Here is a tiny trained network, its code and every weight. The questions are about switching its units off for an input and a target symbol, where a switched-off unit gives its printed mean instead of its output.

import numpy as np


def w(rows, s, z=0):
    codes = np.array(rows[::2]) - 128.0
    scale = np.full(codes.shape[1], s)
    scale[-1] = z or s
    return codes * scale


def norm(h):
    return h / np.sqrt((h * h).mean(-1, keepdims=True) + 1e-5)


def f(y):
    return y / 2 * (1 + np.tanh(0.7978845608 * (y + 0.044715 * y**3)))


def softmax(a):
    e = np.exp(a - a.max(-1, keepdims=True))
    return e / e.sum(-1, keepdims=True)


def log_softmax(a):
    a = a - a.max(-1, keepdims=True)
    return a - np.log(np.exp(a).sum(-1, keepdims=True))


def net(x, mask):
    ids = ['ΘΛΠΣΦαβγδεζημτψ'.index(c) for c in x.split()]
    T = len(ids)
    res = E[ids] + P[:T]
    q, k, v = (norm(res) @ M[0].T for M in (Q, K, V))
    z = softmax(np.where(np.tri(T) > 0, q @ k.T / 2**0.5, -1e9)) @ v
    res = res + np.where(mask[0], z, O[0][:, -1]) @ O[0][:, :-1]
    y = f(norm(res) @ A[0][:, :-1].T + A[0][:, -1])
    res = res + np.where(mask[1:17], y, B[0][:, -1]) @ B[0][:, :-1]
    return log_softmax(norm(res)[-1] @ U[:, :-1].T + U[:, -1])


Q, K, V, O, A, B = {}, {}, {}, {}, {}, {}
E = w([
[109,119,123,138,154,153],'Θ',
[116,119,104,140,137,142],'Λ',
[132,113,120,152,155,134],'Π',
[131,116,153,152,167,135],'Σ',
[137,115,124,158,158,135],'Φ',
[139,253,171,178,100,124],'α',
[125,117,125,151,158,144],'β',
[120,114,98,140,130,124],'γ',
[96,118,111,133,125,155],'δ',
[102,112,102,143,114,133],'ε',
[122,106,90,160,144,154],'ζ',
[132,164,82,112,148,108],'η',
[140,156,114,100,168,163],'μ',
[99,181,121,80,70,145],'τ',
[179,124,145,107,85,181],'ψ',
],0.0042)
P = w([
[92,3,102,48,145,105],'0',
[97,32,109,92,158,117],'1',
[103,55,117,121,155,124],'2',
[95,75,118,147,158,134],'3',
[94,97,114,161,150,135],'4',
[94,115,112,176,149,144],'5',
[94,135,112,192,143,146],'6',
[96,151,117,205,139,148],'7',
[95,175,117,224,133,155],'8',
[92,188,123,235,127,156],'9',
[90,207,128,248,124,158],'10',
],0.0018)
Q[0] = w([
[131,180,79,139,171,155],'H1',
[236,110,190,10,56,42],'H1',
],0.011)
K[0] = w([
[114,169,217,185,83,166],'H1',
[112,3,126,78,152,105],'H1',
],0.0062)
V[0] = w([
[124,57,177,162,4,182],'H1',
[38,110,115,196,121,17],'H1',
],0.0026)
O[0] = w([
[106,82,253,210,61,140,6],'H1',
[2,103,144,149,196,44,85],'H1',
],0.0047,0.0011)
A[0] = w([
[81,130,79,134,51,170,172],'N1',
[135,145,101,128,163,179,186],'N2',
[159,88,132,159,163,171,195],'N3',
[91,177,145,143,143,178,152],'N4',
[207,175,173,134,83,110,50],'N5',
[211,144,187,169,64,163,253],'N6',
[213,115,137,163,163,63,97],'N7',
[112,85,183,140,137,144,131],'N8',
[89,144,46,106,88,28,174],'N9',
[160,176,233,137,121,72,99],'N10',
[95,187,107,146,134,99,152],'N11',
[171,201,120,28,110,146,155],'N12',
[101,105,71,96,2,89,122],'N13',
[135,112,148,49,161,147,169],'N14',
[131,93,140,164,144,119,154],'N15',
[224,127,157,114,21,183,193],'N16',
],0.0045,0.0012)
B[0] = w([
[185,138,106,71,174,117,200],'N1',
[163,131,150,125,90,87,252],'N2',
[145,161,144,96,63,111,200],'N3',
[128,125,140,57,114,117,199],'N4',
[64,57,70,88,154,158,97],'N5',
[161,98,138,33,145,41,153],'N6',
[119,148,82,86,135,199,96],'N7',
[180,168,128,151,110,159,124],'N8',
[171,139,203,118,108,110,167],'N9',
[134,142,40,126,186,148,78],'N10',
[162,45,138,115,132,118,178],'N11',
[69,118,167,214,63,138,200],'N12',
[167,230,154,141,126,160,116],'N13',
[179,209,109,147,129,115,154],'N14',
[144,147,148,124,69,145,142],'N15',
[136,2,171,157,190,46,169],'N16',
],0.0034,0.0022)
U = w([
[114,66,139,91,171,94,117],'Θ',
[52,184,66,61,236,4,153],'Λ',
[77,66,82,202,79,167,128],'Π',
[14,99,221,204,77,97,138],'Σ',
[235,20,206,104,117,43,204],'Φ',
[100,92,78,155,147,99,68],'α',
[140,130,210,133,250,203,81],'β',
[94,73,69,155,174,178,80],'γ',
[48,144,109,28,143,182,82],'δ',
[241,223,7,79,126,185,182],'ε',
[74,120,155,28,80,107,47],'ζ',
[178,183,250,97,1,111,111],'η',
[104,130,144,137,158,33,68],'μ',
[24,104,199,150,94,226,162],'τ',
[126,126,119,145,145,128,1],'ψ',
],0.008,0.0049)

Each question gives the input, a string of symbols that net reads in full, and the target symbol t.
The units are the heads (2 rows each of Q, K, V and O) and the neurons (one row each of A and B). Each row of codes is followed by its name. A weight is (code - 128) times the scale printed after its matrix; where a second scale follows, it is the last column's (O, A, B and U).
mask holds one flag per unit, heads first, then neurons. A switched-off unit (its flag False) gives its mean, the last column of its rows in O or B, instead of its output. The means were averaged over made-up inputs and are rounded, as every weight is.
A unit's drop is (log p(t) with every unit on - log p(t) with that unit switched off) / (log p(t) with every unit on - log p(t) with every unit switched off).
The circuit of an input: a set's keep is (log p(t) with only the set's units on - log p(t) with every unit switched off) / (log p(t) with every unit on - log p(t) with every unit switched off). Starting from the 12 units with the biggest drops (on a tie, the unit counted first), units are removed one at a time, each time the one whose removal leaves the highest keep (on an exact tie, the one counted first), for as long as the keep stays at least 0.8.
units of the circuit, in order: the units of the circuit, biggest drop first
most important unit: the unit with the biggest drop
top k neurons: the k neurons with the biggest drops, biggest first
drop when u is switched off: that unit's drop, to one decimal
input μ Λ μ μ ψ ψ δ η ψ β, target Φ: units of the circuit, in order	H1, N6
input μ μ ψ μ δ μ μ ζ Σ, target ε: units of the circuit, in order	N16, H1
input ε δ Θ ψ ψ Θ, target Φ: units of the circuit, in order	H1, N6
input Σ μ ε β ψ γ η, target Φ: units of the circuit, in order	H1, N16
input δ μ ψ ε ε ε Σ μ ψ μ Θ, target Φ: units of the circuit, in order	H1, N16, N6
input α Θ Φ Θ ψ Π, target Π: top 2 neurons	N6, N16
input δ Λ ε δ ε, target Σ: units of the circuit, in order	H1
input μ ε Φ ζ ψ δ, target Φ: units of the circuit, in order	H1, N6
input η ψ δ ε ζ Θ β ψ δ γ, target Φ: units of the circuit, in order	H1, N6, N12
input δ Π μ δ Σ Π ε τ Θ, target η: units of the circuit, in order	H1, N16, N12, N4
input β μ τ δ ψ μ δ, target Φ: units of the circuit, in order	H1, N16
input μ Π Π δ μ ψ ψ μ η ζ, target ε: units of the circuit, in order	N16, N12
input δ γ Π Θ α Σ ε, target η: top 3 neurons	N9, N16, N13
input α μ μ μ ζ μ δ, target δ: top 3 neurons	N12, N16, N1
input δ Φ τ Θ μ μ Σ Φ, target ε: most important unit	N16
input Π δ Σ Θ, target τ: top 2 neurons	N6, N16
input μ μ δ ψ Λ μ τ Λ η δ, target Λ: top 2 neurons	N12, N1
input Π Φ μ Φ Φ δ, target τ: top 2 neurons	N6, N16
input μ τ μ, target η: top 2 neurons	N12, N14
input Π δ δ ψ α, target Λ: top 3 neurons	N10, N6, N5
input μ μ ψ Θ Π Φ δ ε ε Φ, target Σ: top neuron	N1
input μ Θ τ Σ Π δ Θ, target τ: top 2 neurons	N16, N9
input μ ε Σ δ μ μ δ Π Θ τ δ, target η: drop when N1 is switched off	0.7
input μ Π η, target ε: top 2 neurons	N16, N6
input μ ψ μ, target Φ: drop when H1 is switched off	3.2
input α Θ μ μ δ, target δ: drop when N1 is switched off	0.4
input Π η ψ μ Σ ε δ Π, target Σ: drop when N1 is switched off	0.2
input μ δ Λ δ δ μ Θ Π, target ε: top 2 neurons	N16, N12
